Table B holds the same points as the rows below and some others, measured another way and shuffled. Each row below is followed by which row of B it is.
B:
[[ 143  -17  283  215    7   38  202 -363  -25  -99   40  -45  133 -313
  -123  160 -196   48   -2  -81    4  264  -72  332 -122  128]
 [ 178   88  100    8  -20  151   53  -19 -186   79   57   63 -104   41
  -157 -219    2  161 -112  146 -113  -16   20   -9   50   15]
 [-122   35 -198 -147  -38  -53  -75   83   13    3   35  -51   28  -31
   -26  144   30  -20  -34  -90   13    3  -25   -3   -4   72]
 [  89  -62 -220  -63   12  247  -46  -94   28  123  129 -148 -216  177
  -284  -39  390  238  204 -168  -88  -64   77  229  -77  197]
 [ -71  120   25  -71  -39 -129  -19   69  -42  -22  -17   65   69 -113
    71   23 -241  -28 -218   84    5   37  -68 -155   30  -50]
 [ -20   29 -140 -306  -23 -132 -147  272   51  102   84   43    8  184
    15 -180   86  -43  -71   31   -2  -71   72 -247   61  -92]
 [  82   80 -172 -379  -96  119  -52  373 -156  290  228  208   49  176
  -103 -342  266 -178  -40  -15   63  -28   76  -44   56  220]
 [ -74  -57  -38  105   33  -84  -10 -282  169 -153  -47 -234  -33 -145
   -69  317  -78  178   67 -152  -47   82  -42  144 -110   -6]
 [ 135   93  132   14  -15  114   31  -63  -81   83   51   61 -130   68
  -104 -301  -67  187 -113  128  -78  -10   24  -68   -1   -4]
 [ -34  -27   88 -169  -50 -258  -22   73  109  -41   70   19  222  -73
    71  -32 -157 -195  -53  -64   90  163   13  -82  -22  -83]
 [  45  -48  104 -117   23 -211  -31  -11  167  -11   70   -9  135  -33
    41  -31  -99  -60  -15  -42   34  118   31  -75  -41  -95]
 [-199 -131   56   18  -94 -267 -121 -213  310 -224  -83 -346 -158  209
   -46 -190 -179  221   94  -94  -45   40  111 -200  -97 -360]
 [-126  136  309  -57 -131 -352   64   76  -38 -128  -36  147  295 -245
   224 -122 -601 -248 -351  134  128  221  -91 -270   25 -179]
 [ 136  121  106   73  133    9  -48 -122   27   26  -60   15 -200   17
     6  -59 -162  366 -202  238 -182 -125  -31 -233   45 -173]
 [-243  -19  -72   80  -86 -144  -23 -204  118 -219  -81 -251   -5 -137
   -31  252 -208   91   -1 -157   11  100  -54   65 -101  -44]
 [  -1  -15  -54 -131   20 -114  -47   22   92   16   70  -18   98  -53
    -7  110   17  -35   -1  -82   18   70   -2   11  -27   21]
 [ -11   -4  343  -44  -45 -349   -1  -75  197 -108   -9    4  139  -25
   136 -280 -424  -50 -143   85   55  173   35 -285  -42 -313]
 [ -21   14  -67 -140   11  -93  -73   44  100   37   55  -15   19   14
     1    7   -4   20  -32  -44   11   16    9  -70  -19  -11]
 [-142   68  160  131  -59 -200   64 -197   30 -203  -90  -83  114 -288
    77  195 -447   12 -176    2   28  168 -122  -15  -57  -75]
 [ 122  -41   26  -45  117  -78   24 -110  131   27   89    3  148 -197
   -18  278   30  -12   32 -111   10  124  -40  168  -63  109]
 [ -50    8   81 -136  -44 -231   22   52   63  -39   70   58  275 -195
    81   86 -200 -228  -99  -75  114  201  -39   -5  -30   14]
 [-105   32 -143 -143  -42 -103  -62   88   11  -22   32  -33   77  -62
    -3  153  -25  -57  -61  -67   18   38  -29  -13    6   36]
 [-205   13   61   46 -251  -15   32 -110  -70 -157  -28 -180  -95   69
  -144 -276 -201   56  -19  -65   16  105   42  -18  -62  -59]
 [ -41   85 -145 -217 -171  102  -18  246 -222  105  118   71    5   98
  -135 -237   99 -110  -77   -8   30    6   31  -11   52  144]
 [ 104  -39  336  131 -100  -43   82 -227  -15 -136  -10 -125  -85   96
  -154 -374 -220  176  -24   93  -92  121   95  -58  -31 -243]
 [ 462    4  345  179  215  166  172 -357   35  132  119  116    8 -184
  -122    8    1  239   -1   72 -103  121  -31  245  -87  120]
 [-144  -70  -76 -135 -236  -34  -19   55  -46  -83   80 -163    0  148
  -184 -235   58  -85   97 -163   51  112  107   64  -40    2]
 [  80   70 -134 -289   52  -69  -65  265  -19  171  138  171  162  -48
    34   77  107 -155  -99    4   32    5  -14  -55   60  112]
 [-137  129 -147  -88  -54  -61  -34  102  -98  -32  -11   21   68 -154
    23  196 -137  -39 -186    0    5   17  -95  -45   33   76]
 [-129   41 -101  -59  -44 -108   10    7  -22  -84   19  -44  165 -247
     9  333 -112 -116  -75 -127   56  127  -96  117  -27  116]
 [  51   99 -221   -9  -35  285   76   12 -286   79   95   21   -3 -181
  -226  284  203   33  -32  -87  -55   17  -83  350   13  382]
 [  38   37  -91 -323 -144   30  -27  319 -157  161  188  135  102  137
  -104 -320  161 -217  -26  -28   69   51   82  -30   49  122]
 [  79  -15   87  232  -17  166  147 -349  -96 -110   16 -153  -48 -210
  -227  214  -31  194   49 -101  -79  143  -57  365  -91  156]
 [  31  -59 -359  -76  -55  294  -88    6 -123   46   79 -241 -315  274
  -385   -9  475  288  199 -116 -183 -157  117  205   16  121]
 [   2  -65  142  269   99  -81   15 -495  257 -196 -105 -282 -148 -109
   -68  211 -193  391   51  -54 -134   63  -23   75 -140 -156]
 [ -35   39 -123 -133 -161   79   76  143 -236   20  125   42  176 -145
  -146   99   79 -221  -25 -137   78  146  -28  252    4  273]
 [-299   67 -200 -170 -168 -168 -118  181  -29 -104  -36  -98   -1   42
    22  -11 -148  -54 -132  -30   29  -13   -9 -200   40  -84]
 [ 142   98 -214 -138  146  102  -38  101  -68  170   97  117   45 -151
   -44  343  190   52  -94    6  -65  -65  -87  112   43  233]
 [ 248 -122  171  -71   34   34    7 -129  152  102  157  -46  -59  200
  -171 -361  170  123  162  -52  -43   79  152   51  -83  -52]
 [ -95  -74 -226 -148  -26  -70 -192   19  172  -25    5 -237 -222  298
  -118 -121  178  224  109  -68 -100 -126  120 -153  -12 -168]
 [ 129    3   66  185   29  209  152 -327  -53   -3   67  -67  -15 -223
  -203  201   25  167   58 -125  -36  142  -70  397 -121  266]
 [ 228   24   -5 -178  165  -42 -116   84  124  175   99   89  -68  147
    -5 -137  129  157  -55  119 -105 -108   65 -192   43  -99]
 [  20   63   43   20   54  -79   56  -93   15  -23   24   46  166 -302
    46  306 -178  -31 -127  -35   27  133 -121  110  -37  115]
 [ 232  -99  253 -113  130 -221  -46  -90  287   55   97    8   59   94
    30 -219  -40   67   41   34  -27   90  101 -156  -45 -232]
 [ -81 -118  -85    1   -1 -113  -23 -207  204 -120   27 -236   47 -101
   -89  285   29   53  151 -246    5  127    0  195 -124   30]
 [  23   14   60 -107 -177    2   25  117 -201  -30   67  -19   18  102
  -158 -293  -21  -64  -62   46  -34   80   80  -39   59  -59]
 [-138   64 -102 -241 -109 -167  -92  233  -14    6   41   29   76   49
    43 -105  -90 -127 -129    1   56   14   13 -201   48  -56]
 [ 448  206  404  286  164  244  196 -268 -282   82  -10  211  -99 -228
  -109  -58 -238  343 -307  383 -235   14 -109   40   71   10]
 [ 198  -23 -147  -33   24  254   25  -30 -155   84  126  -61 -102   47
  -299   81  350  161  108  -55 -136  -23   45  274   19  185]
 [ 265 -183  227  -26   52   -3  -14 -242  282   82  138 -132 -144  290
  -184 -455  169  231  236  -66  -69   67  197   15 -122 -150]
 [-162   43   38   74  -82 -136  -53 -134   40 -185 -117 -191 -133   23
   -23  -51 -276  208 -120   64  -84   -8   -5 -187   -8 -234]
 [ 237  284  210   99   39  231  183  -20 -360  165   54  319   36 -285
   -25  -44 -238   78 -372  270  -64   38 -161   45   60  227]
 [  12  128  122   31   39  -96  -52  -52   27  -25  -74   12 -135   22
    59 -145 -278  242 -239  222 -112  -78  -34 -312   38 -217]
 [ 254   92  272  138   54  121  213 -218 -127   71   97  165  156 -335
   -75   90 -153   10 -120   32    4  202 -111  259  -56  235]
 [ 421  255   49   73  166  408   89   11 -379  261   67  267 -196  -71
  -175  -37  112  338 -279  348 -260 -178  -81   29  140  186]
 [ 286  -95  259   45   72   50   95 -258  138   85  144   -7   11    8
  -148 -199   53  125  121  -56  -25  151   70  173 -122   38]
 [ -86   -2  -80 -149  -41 -140 -116   78   98  -21   11  -90  -58  130
   -19 -120  -27   62  -31   -4  -25  -30   61 -185    5 -141]
 [  13   69  -75  -29   48    8 -106  -16   21   17  -42  -69 -201  114
   -54  -59  -19  278  -97  123 -147 -138   11 -189   44 -136]
 [  -2   50 -111 -296   -8 -136  -86  262    7  111  111  110  134   23
    45  -36   44 -154 -101    4   48   12   17 -136   53   19]
 [ -27  166  -22   29   11    1  -24   -4 -113  -21  -70   24 -100  -79
     5   61 -199  187 -248  168 -113  -76  -87 -159   62  -58]
 [ 438  -49  149  -86  121  137  105  -22  -78  188  223  147  124  -47
  -195  -44  258  -10   68   10  -66  113   56  252    9  160]
 [ 343   -3  216   98  269  -11   49 -286  179   83   59   53   24 -189
    -3  192  -34  228  -28   65 -114   54  -43   95  -58    2]
 [ -96  -96  -86  -86 -200    4   15  -13  -56  -98   82 -194   32   63
  -227  -74  110  -80  145 -211   28  145   78  203  -58   65]
 [ -68   68 -210   86   50   81  -41 -149  -23  -69  -64 -165 -143 -128
  -102  382   13  271  -46  -34 -132  -79  -88  108  -20   78]
 [  22  110 -261 -100   77   92  -28   89 -112   92   54   67   49 -199
   -50  407  119   21 -109  -37  -44  -46 -113  142   35  257]
 [-188  -39  -12  124 -195   34   95 -244  -42 -186   -5 -235    3 -134
  -181   88 -117   24   77 -225   47  194  -24  274 -131  133]
 [ 128  -31  286   68  -67  -38  151 -171  -56  -75   80    4  171 -175
  -101  -65 -166  -75  -17  -35   29  253   -5  181  -58   24]
 [-186    9  -30 -119 -125 -199  -68   64   48 -107  -16  -92   40   20
    23  -73 -188  -52  -82  -37   40   62    9 -161   -2 -129]
 [  80 -113  301   17  -79  -81   41 -227  198  -34   76 -119  -59  182
  -112 -485 -119  115  105  -50   16  155  131  -53 -130 -176]
 [ 114   51  -47   55   -1  231    3 -120 -116   48   24  -86 -271  129
  -239 -130  130  328   -8   68 -173 -101   32   48   -1   31]
 [  11   51   70   68   34  -80   41 -150   15  -85  -31  -38   68 -228
    11  245 -203   70 -109    1  -37   97  -88   62  -31    6]
 [ 248  -42  246  134  205  -80   12 -330  231  -13   -4  -65  -76  -53
   -21   53 -103  315   -3   78 -138   32    6  -19  -64 -168]]
Rows of B count from 0, top down.

[-100  -25   73   57   14   25   21   93  106   40  173 -162    3  -65
  187  -53  -69 -149  -78   15  -22  -94   -7 -114   68 -127    5  -87
  107  -30 -154  -95   57 -129 -171   79] -> 42
[  76 -216  -72  -77 -117  104  -42  511 -345  183  277  180  132  -52
   92  107  239  360    7  -26   71  121 -203  266  257 -116 -137 -205
   55   13 -331  102   79  134 -224   92] -> 47
[ 397  300 -295  240   20  166  313 -317   73   68 -121  -20  -60 -181
 -193  196  -34  179   90  -26   75   19  274  158  -82  229   67    4
   59  -76    6 -207 -101  287  627  -56] -> 33
[   3  111 -135   14  -77  179  -84 -285  154   98   43   97   92  -60
  -36  169  258  112  153   -8   74   23  -53   64  -42   -6  137   73
   65  -96   87  -91 -112   85  120   45] -> 23
[ -58  273  -17    8  236 -254  123  -46  303  -13    2 -138  -37  -44
  171   98 -233 -384  -70  151  -11 -101  111  -90 -176  -46 -140    8
  199  122 -194  -96  -35   -8  151  227] -> 65
[-135  -68  -42 -190   59 -312 -117  346  -29    5   -7  280   72  167
   48  145   15  -19   53   60   80   68  -78  189 -191   20  -22   28
 -106  288 -220  237  -64  225   64  166] -> 24
[-135    2  -16  -90    3  -39 -124   63   90   80  126   86  100   14
  119  108  136  -19   38   49   42   13 -126   42  -10  -95  -12   -7
   70   47 -108   20  -38   17 -109  146] -> 4
[ 189  220 -117  217    1  278  205 -259  133  120  138 -226  -11 -260
   49   77   28   16  -17   16    1  -61   93  -46  130  -52  -29  -82
  262 -219  -52 -299    6  -42  123   32] -> 30
[ -33  -50 -116 -149   -9 -112  -97  263  -96   93   66  276  111   58
   23  186  170  163   91   41  102   99 -128  235  -40  -15  -51  -32
  -24  138 -197  141  -52  219   25  141] -> 52
[  25  121   19   95  148 -183  197  120  144  -35   12 -172  -79  -35
  124    8 -298 -264 -113   55  -23  -89  179  -49  -96   24  -68  -47
   76  133 -238  -53   33   25  157  118] -> 7
[ -14   33  -85  -19   11  -70  -43  -29  102   37  -30  132   54   63
  -11  107   54   32   79    5   59   33   24   89 -124   75   99   47
  -82  103  -24   45  -71  151  165   62] -> 56
[  27   85 -153  -77   35  -14   -6   99   -8  132  108  138   88  -60
   62  182  151  111   53   86   76   60  -97  138   26  -76 -101  -81
  129   13 -170  -29  -45  126   28  145] -> 59
[-47 -44  45 103 -55  62  -3 -16 113   2  69 -83   5   5  56 -13 -28 -71
   2 -59  12 -52  63 -34 -33  27 139  25 -37  18 -49 -20   8 -19  14  11] -> 15
[-118 -355  105   20 -198  -20 -129  314 -125  -61   20  134   17  191
  -40  -91   -3  103   46 -183   50   16   32  106  -91  123  307   51
 -345  179  -73  244   17  116  -31  -92] -> 43
[-262 -115  175  -22  -27  -37 -169   58  197    2  145  -82   62   86
  207  -49    9 -220  -29  -21  -25  -69  -79 -115  -33  -98   94   42
   -9   71  -64   60   38 -157 -259  113] -> 20
[  50  180  -96   77  140 -108  237   90   72   13   45 -140  -91 -146
   83   28 -232 -169  -86  109   20 -108  149  -66  -41  -59  -55 -125
  182    1 -244 -179  -14   35  140   83] -> 32
[-101   92  -55 -115  150 -439    9  193  126 -101 -168  191  -28  172
   -3  149 -201 -222   40   83   68    1  110  134 -376  135   23  114
 -117  356 -192  201 -117  264  333  164] -> 11
[ -83  168  -57  -16   66 -123  -37 -178  270  -12  -67   60   25   47
   16  144   -6 -165   75   46   47  -30   46   18 -235   56   84  126
    6  119    3    5 -110   92  220  123] -> 26
[ -33 -122   34  129 -219  325  -94 -148   64   62  142  -56   63  -49
    2  -10  199  124   82 -144   28  -26  -26   -8   91    0  246   40
  -39 -130   76  -56    4  -57  -83  -66] -> 27
[ -66  230  -18  -18  248 -300  118   41  263   -9   -6 -100  -35  -14
  178   78 -255 -356  -86  156  -16  -91  103  -78 -170  -41 -140  -24
  149  156 -216  -67  -22   11  129  220] -> 14
[ 108   81   -9  175   46   43  226   85   52   19   99 -233  -74 -136
  102  -19 -201 -121 -101   -2  -18  -97  152  -43   45  -13  -42 -108
  137  -31 -209 -141   64  -20   89   45] -> 40
[  37 -227   47   55  -74  -75   63  445 -185  -22   67   35  -26   74
   29  -45 -136   74  -51 -103   30    9   81  144   -7   89   74  -71
 -174  172 -262  161   68  142   37  -14] -> 71
[-257 -131  134  -45  -48  -65 -182   65  169  -16   82    9   57  118
  127  -26   20 -169   12  -36    2  -51  -56  -70  -98  -42  160   78
  -90  108  -39   93   -3  -75 -165   75] -> 9
[ 132   54 -182   -7  -21    9   55   69  -58   84    1  172   49  -25
  -73  180  104  198   97    5   98   74   20  218  -48   77   22  -23
  -12   51 -121   18  -77  258  241   49] -> 57
[-486 -172  184 -313   28 -253 -421  293  156   59  215  173  201  208
  313   79  196 -223   17   87   10   17 -355  -11  -66 -247  -75   53
   39  213 -177  246   -2 -122 -503  314] -> 12
[-101  212 -102 -160  196 -314  -52    4  225   38  -42  153   72   72
  101  221  -10 -184   50  159   46   27  -32   85 -221  -12 -125   52
   82  211 -143   57 -103  143  163  265] -> 22
[  53 -228  -15  102 -160  -44   31  228 -132  -93 -118  151  -48  152
 -179  -25  -94  150   78 -180   79   25  179  186 -189  269  328   84
 -369  202  -68  210  -38  272  309 -143] -> 49
[ 138  116  -70  208  -63  292  155 -190   92  106  152 -210   -7 -220
   48   28   47   41  -14  -28   12  -70   75  -59  139  -54   47  -83
  195 -212  -43 -257   21  -65   45   -9] -> 64
[  10  102   32  147  140 -134  191  -16  217  -54  -16 -223  -96  -22
  108  -70 -321 -287 -111   27  -36 -128  228 -149 -109   53   51  -30
    6   86 -123 -110   25  -32  162   38] -> 44
[ -19  -62  -76   26 -158  145 -125 -143   63   48    6  152   81   41
  -90  101  224  166  159  -92   85   42  -25  110  -77   87  247   98
 -124    1   83   39  -92  128  119  -36] -> 5
